Below are the code and all the weights of a small trained network. Each question names an input and a target symbol and asks about switching units off, where a switched-off unit gives its printed mean instead of its output.

import numpy as np


def w(rows, s, z=0):
    codes = np.array(rows[::2]) - 128.0
    scale = np.full(codes.shape[1], s)
    scale[-1] = z or s
    return codes * scale


def norm(h):
    return h / np.sqrt((h * h).mean(-1, keepdims=True) + 1e-5)


def f(y):
    return y / 2 * (1 + np.tanh(0.7978845608 * (y + 0.044715 * y**3)))


def softmax(a):
    e = np.exp(a - a.max(-1, keepdims=True))
    return e / e.sum(-1, keepdims=True)


def log_softmax(a):
    a = a - a.max(-1, keepdims=True)
    return a - np.log(np.exp(a).sum(-1, keepdims=True))


def net(x, mask):
    ids = ['ΔΛΣΦΩβπτψ'.index(c) for c in x.split()]
    T = len(ids)
    res = E[ids] + P[:T]
    u = 0
    for l in range(3):
        q, k, v = (norm(res) @ M[l].T for M in (Q, K, V))
        z = softmax(np.where(np.tri(T) > 0, q @ k.T / 2**0.5, -1e9)) @ v
        res = res + np.where(mask[u], z, O[l][:, -1]) @ O[l][:, :-1]
        u += 1
        y = f(norm(res) @ A[l][:, :-1].T + A[l][:, -1])
        res = res + np.where(mask[u : u + 8], y, B[l][:, -1]) @ B[l][:, :-1]
        u += 8
    return log_softmax(norm(res)[-1] @ U[:, :-1].T + U[:, -1])


Q, K, V, O, A, B = {}, {}, {}, {}, {}, {}
E = w([
[205,186,88,61,238,183,74,220],'Δ',
[89,47,109,111,73,81,113,116],'Λ',
[93,40,108,107,69,84,114,114],'Σ',
[141,44,197,77,2,108,118,117],'Φ',
[96,38,106,116,64,88,113,116],'Ω',
[50,172,148,139,66,110,223,196],'β',
[69,89,5,108,75,101,144,97],'π',
[68,162,123,173,83,236,120,31],'τ',
[91,137,242,141,150,143,169,11],'ψ',
],0.014)
P = w([
[2,151,174,167,90,100,24,127],'0',
[36,102,155,168,130,136,75,137],'1',
[47,112,149,139,147,131,98,128],'2',
[60,111,139,130,151,128,115,125],'3',
[75,115,134,126,150,129,129,126],'4',
[88,112,129,120,151,128,137,120],'5',
[103,114,122,119,148,129,147,121],'6',
[113,116,117,117,147,129,155,120],'7',
[128,116,112,118,145,131,164,117],'8',
[138,114,104,115,143,133,169,117],'9',
[151,119,97,122,144,136,180,113],'10',
[169,119,93,115,132,136,184,111],'11',
[174,122,84,119,134,138,191,109],'12',
[187,122,77,120,128,138,196,109],'13',
],0.016)
Q[0] = w([
[125,136,205,114,169,56,174,135],'L0H1',
[75,113,104,163,2,139,188,143],'L0H1',
],0.0077)
K[0] = w([
[134,110,186,133,135,48,207,127],'L0H1',
[235,178,97,90,242,148,70,254],'L0H1',
],0.0068)
V[0] = w([
[82,1,145,114,58,87,197,107],'L0H1',
[162,39,139,80,64,112,119,171],'L0H1',
],0.0047)
O[0] = w([
[145,136,148,209,158,2,110,78,11],'L0H1',
[174,71,126,176,188,97,97,115,50],'L0H1',
],0.007,0.0011)
A[0] = w([
[145,172,175,67,40,171,77,110,82],'L0N1',
[202,150,160,225,115,53,48,133,55],'L0N2',
[105,157,58,214,117,153,61,133,112],'L0N3',
[152,200,101,80,134,168,159,73,2],'L0N4',
[165,110,72,106,134,145,8,209,137],'L0N5',
[113,100,133,110,95,255,164,153,67],'L0N6',
[205,141,95,83,159,192,142,153,31],'L0N7',
[126,198,136,105,137,195,163,171,20],'L0N8',
],0.0084,0.0049)
B[0] = w([
[70,184,53,162,200,63,125,130,159],'L0N1',
[167,96,117,71,136,211,142,149,144],'L0N2',
[45,105,76,121,195,126,152,102,142],'L0N3',
[103,74,72,175,178,116,167,100,127],'L0N4',
[97,84,196,92,205,170,187,171,156],'L0N5',
[169,140,152,3,186,104,131,109,254],'L0N6',
[195,163,177,98,173,67,143,109,147],'L0N7',
[154,88,89,96,134,62,59,102,139],'L0N8',
],0.0077,0.0056)
Q[1] = w([
[134,122,142,250,64,112,43,131],'L1H1',
[165,87,119,104,107,85,105,162],'L1H1',
],0.012)
K[1] = w([
[6,74,185,104,142,103,2,222],'L1H1',
[171,32,90,45,77,98,148,130],'L1H1',
],0.0076)
V[1] = w([
[99,86,6,133,140,116,109,165],'L1H1',
[135,104,111,121,152,155,46,40],'L1H1',
],0.011)
O[1] = w([
[92,248,147,108,183,85,158,90,175],'L1H1',
[178,150,120,126,110,206,85,39,253],'L1H1',
],0.011,0.0031)
A[1] = w([
[116,228,3,102,79,216,147,250,30],'L1N1',
[104,132,32,249,29,101,38,22,219],'L1N2',
[91,172,117,95,142,101,183,243,95],'L1N3',
[60,149,181,200,126,28,189,42,163],'L1N4',
[111,216,5,151,204,80,26,38,2],'L1N5',
[47,117,31,255,29,135,69,134,18],'L1N6',
[182,62,208,185,59,151,150,187,68],'L1N7',
[179,60,203,96,165,113,27,118,38],'L1N8',
],0.008,0.0039)
B[1] = w([
[120,139,174,118,126,124,58,64,151],'L1N1',
[97,100,120,124,143,2,131,163,254],'L1N2',
[151,81,74,152,123,149,182,91,177],'L1N3',
[144,111,131,124,161,77,47,86,237],'L1N4',
[158,73,148,149,94,124,194,182,183],'L1N5',
[94,183,179,74,209,79,34,74,161],'L1N6',
[167,154,77,123,154,97,149,100,141],'L1N7',
[151,169,118,146,163,179,179,109,150],'L1N8',
],0.013,0.008)
Q[2] = w([
[173,160,83,132,91,101,130,125],'L2H1',
[44,217,188,181,76,216,108,254],'L2H1',
],0.0054)
K[2] = w([
[75,76,126,129,163,171,87,129],'L2H1',
[51,66,175,171,64,163,183,3],'L2H1',
],0.0049)
V[2] = w([
[93,116,105,103,9,75,89,68],'L2H1',
[197,105,92,77,147,107,158,143],'L2H1',
],0.012)
O[2] = w([
[85,169,55,80,131,246,156,238,254],'L2H1',
[36,119,190,142,133,119,91,180,164],'L2H1',
],0.013,0.0033)
A[2] = w([
[197,229,232,131,84,221,143,65,105],'L2N1',
[210,74,253,143,114,74,98,57,214],'L2N2',
[81,218,187,151,129,107,11,172,145],'L2N3',
[200,69,118,164,70,189,91,140,205],'L2N4',
[213,127,239,212,94,46,71,82,3],'L2N5',
[171,50,58,159,100,129,221,149,7],'L2N6',
[186,120,188,161,177,207,151,186,95],'L2N7',
[81,120,24,81,115,140,127,158,118],'L2N8',
],0.013,0.0032)
B[2] = w([
[83,87,61,140,229,108,109,197,148],'L2N1',
[86,65,142,162,155,70,134,126,205],'L2N2',
[19,151,119,94,102,105,53,127,173],'L2N3',
[161,143,113,129,144,112,94,47,140],'L2N4',
[189,208,68,56,61,248,147,163,169],'L2N5',
[44,129,95,121,76,113,184,143,153],'L2N6',
[141,132,136,140,57,105,110,103,148],'L2N7',
[179,123,161,176,130,119,124,126,251],'L2N8',
],0.017,0.011)
U = w([
[54,135,171,140,117,98,39,95,248],'Δ',
[185,79,174,242,186,50,113,92,2],'Λ',
[129,147,172,150,123,173,118,124,60],'Σ',
[145,129,194,131,92,189,100,170,157],'Φ',
[137,144,207,127,107,180,109,153,137],'Ω',
[90,100,107,164,81,141,215,161,205],'β',
[131,254,156,95,174,113,203,39,74],'π',
[129,122,27,87,189,217,124,168,79],'τ',
[181,119,12,112,48,191,58,67,132],'ψ',
],0.0071,0.0025)

Each question gives the input, a string of symbols that net reads in full, and the target symbol t.
The units are the heads (2 rows each of Q, K, V and O) and the neurons (one row each of A and B). Each row of codes is followed by its name. A weight is (code - 128) times the scale printed after its matrix; where a second scale follows, it is the last column's (O, A, B and U).
mask holds one flag per unit, layer by layer, with each layer's heads first. A switched-off unit (its flag False) gives its mean, the last column of its rows in O or B, instead of its output. The means were averaged over made-up inputs and are rounded, as every weight is.
A unit's drop is (log p(t) with every unit on - log p(t) with that unit switched off) / (log p(t) with every unit on - log p(t) with every unit switched off).
The circuit of an input: a set's keep is (log p(t) with only the set's units on - log p(t) with every unit switched off) / (log p(t) with every unit on - log p(t) with every unit switched off). Starting from the 12 units with the biggest drops (on a tie, the unit counted first), units are removed one at a time, each time the one whose removal leaves the highest keep (on an exact tie, the one counted first), for as long as the keep stays at least 0.8.
units of the circuit, in order: the units of the circuit, biggest drop first
unit that matters most: the unit with the biggest drop
top k neurons: the k neurons with the biggest drops, biggest first
k most important neurons of layer l: the k neurons of layer l with the biggest drops, biggest first
input τ Λ ψ β π π Σ β Δ τ Φ, target τ: top 3 neurons	L1N2; L1N4; L2N1
input β β Δ Ω, target β: most important neuron of layer 1	L1N4
input β π Φ Λ Ω Σ Λ τ Λ Δ β β τ Λ, target τ: top 2 neurons	L1N2; L1N4
input β Φ π β τ τ Δ ψ Φ Φ Σ ψ Φ Φ, target ψ: top 4 neurons	L1N2; L1N4; L2N4; L0N5
input β τ τ, target Λ: 2 most important neurons of layer 1	L1N5; L1N2
input π Δ Ω π Ω π Σ β Ω Δ, target Λ: top 3 neurons	L0N5; L2N2; L1N4
input Σ π τ Σ π Δ Ω Ω Δ, target Λ: top 2 neurons	L0N5; L1N4
input Δ π Φ π β, target π: top 2 neurons	L0N8; L1N3
input Ω ψ π τ π Δ Ω, target π: top 2 neurons	L0N6; L1N4
input ψ Ω Φ Δ β, target β: top 2 neurons	L1N3; L1N4
input β β π ψ β Σ ψ, target Λ: top 3 neurons	L1N4; L0N6; L0N2
input Φ Ω Ω Ω Φ, target Λ: 2 most important neurons of layer 1	L1N6; L1N5
input β π Φ β β β Δ ψ π, target ψ: top 2 neurons	L1N4; L1N2
input Λ Φ Σ β Φ Σ Δ π β Φ Φ Ω β τ, target τ: units of the circuit, in order	L0H1; L2N1
input π Σ ψ Φ ψ Λ ψ Σ Ω π Λ Δ, target π: units of the circuit, in order	L1H1
input Σ Φ τ β τ Φ Ω τ, target β: units of the circuit, in order	L1N5; L2N6; L0H1; L1N6
input π τ Δ Λ ψ Ω, target ψ: top 3 neurons	L1N2; L2N4; L1N4
input τ Δ β Ω, target β: top 3 neurons	L1N4; L1N6; L1N1
input Φ β ψ Λ ψ ψ Ω Ω β, target Λ: top 3 neurons	L0N6; L1N6; L0N5
input Ω Δ Φ Λ Φ Λ Φ Σ Λ Λ ψ Σ, target ψ: unit that matters most	L0H1
input β ψ β β β β π β Σ ψ β ψ, target β: units of the circuit, in order	L1H1; L2N6
input Δ ψ π Ω Λ Φ π ψ Φ Λ τ Λ π, target τ: top 4 neurons	L1N2; L1N1; L2N1; L1N4
input Δ Φ β β π Λ Λ Σ Ω ψ τ, target ψ: top 3 neurons	L0N6; L0N8; L2N2
input Σ Σ Σ Δ ψ β τ τ, target τ: units of the circuit, in order	L1N2; L0H1; L2N1
input Λ π Ω τ Ω ψ β Ω π β Δ ψ Λ Λ, target ψ: units of the circuit, in order	L1N2; L0H1
input ψ ψ β Σ ψ ψ π Δ ψ β, target ψ: units of the circuit, in order	L1H1; L1N2; L2N4
input τ Φ β ψ τ β ψ π Λ Φ Λ Σ β Φ, target β: units of the circuit, in order	L2N6; L2H1; L0N6; L0H1
input Φ Δ ψ Δ π Σ Φ β Ω ψ β, target Λ: units of the circuit, in order	L2H1
input Σ Σ τ Ω τ Σ Δ ψ τ Φ π β, target π: 2 most important neurons of layer 2	L2N2; L2N5
